Here is a tiny trained network, its code and every weight. The questions are about switching its units off for an input and a class, where a switched-off unit gives its printed mean instead of its output.

import numpy as np


def w(rows, s, z=0):
    codes = np.array(rows[::2]) - 128.0
    scale = np.full(codes.shape[1], s)
    scale[-1] = z or s
    return codes * scale


def f(y):
    return y / 2 * (1 + np.tanh(0.7978845608 * (y + 0.044715 * y**3)))


def log_softmax(a):
    a = a - a.max(-1, keepdims=True)
    return a - np.log(np.exp(a).sum(-1, keepdims=True))


def net(x, mask):
    res = np.array(x, float).reshape(1, 6) / 4 @ E
    y = f(res @ A[0][:, :-1].T + A[0][:, -1])
    res = res + np.where(mask, y, B[0][:, -1]) @ B[0][:, :-1]
    return log_softmax(res[-1] @ U[:, :-1].T + U[:, -1])


A, B = {}, {}
E = w([
[222,173,147,75],'x0',
[149,110,228,112],'x1',
[135,95,209,196],'x2',
[74,65,202,45],'x3',
[190,1,49,99],'x4',
[126,82,166,100],'x5',
],0.011)
A[0] = w([
[92,77,108,33,254],'neuron 1',
[159,188,157,137,104],'neuron 2',
[224,187,165,123,86],'neuron 3',
[158,61,202,87,125],'neuron 4',
[152,125,170,118,76],'neuron 5',
[131,114,95,21,109],'neuron 6',
[110,90,165,9,87],'neuron 7',
],0.011,0.0065)
B[0] = w([
[40,145,85,54,246],'neuron 1',
[178,151,208,159,178],'neuron 2',
[220,150,175,159,202],'neuron 3',
[179,117,221,105,223],'neuron 4',
[154,2,175,182,145],'neuron 5',
[19,143,56,151,195],'neuron 6',
[16,89,187,172,218],'neuron 7',
],0.012,0.011)
U = w([
[135,94,128,150,4],'0',
[137,14,60,182,177],'1',
[26,170,129,180,233],'2',
[219,183,157,134,164],'3',
[111,11,218,57,174],'4',
[175,145,73,106,1],'5',
[135,67,19,80,161],'6',
],0.011,0.0075)

Each question gives the input, the list of numbers given to net, and the class t.
The units are the neurons (one row each of A and B). Each row of codes is followed by its name. A weight is (code - 128) times the scale printed after its matrix; where a second scale follows, it is the last column's (A, B and U).
mask holds one flag per neuron, in row order. A switched-off neuron (its flag False) gives its mean, the last column of its row in B, instead of its output. The means were averaged over made-up inputs and are rounded, as every weight is.
A unit's drop is (log p(t) with every unit on - log p(t) with that unit switched off) / (log p(t) with every unit on - log p(t) with every unit switched off).
The circuit of an input: a set's keep is (log p(t) with only the set's units on - log p(t) with every unit switched off) / (log p(t) with every unit on - log p(t) with every unit switched off). Starting from all 7 units, units are removed one at a time, each time the one whose removal leaves the highest keep (on an exact tie, the one counted first), for as long as the keep stays at least 0.8.
circuit, biggest first: the units of the circuit, biggest drop first
unit that matters most: the unit with the biggest drop
k most important neurons: the k neurons with the biggest drops, biggest first
drop when u is switched off: that unit's drop, to one decimal
input [-4,8,-1,0,-6,1], class 4: unit that matters most : neuron 6
input [-2,-1,1,-7,-6,4], class 3: circuit, biggest first : [neuron 7; neuron 1]
input [-1,-6,2,6,5,-5], class 2: 2 most important neurons : [neuron 6; neuron 5]
input [-6,2,6,7,-8,-5], class 4: 2 most important neurons : [neuron 6; neuron 1]
input [-7,5,-6,-4,2,-5], class 6: 2 most important neurons : [neuron 7; neuron 2]
input [2,8,7,4,-7,-8], class 3: 2 most important neurons : [neuron 3; neuron 7]
input [1,-8,7,-5,1,7], class 1: 2 most important neurons : [neuron 1; neuron 4]
input [6,-2,-2,3,8,-5], class 2: 2 most important neurons : [neuron 6; neuron 7]
input [-4,5,-8,3,2,-2], class 2: drop when neuron 7 is switched off : 0.0
input [5,0,6,-2,5,0], class 3: drop when neuron 7 is switched off : 0.3
input [1,0,-3,-4,-1,-5], class 3: drop when neuron 7 is switched off : 0.1
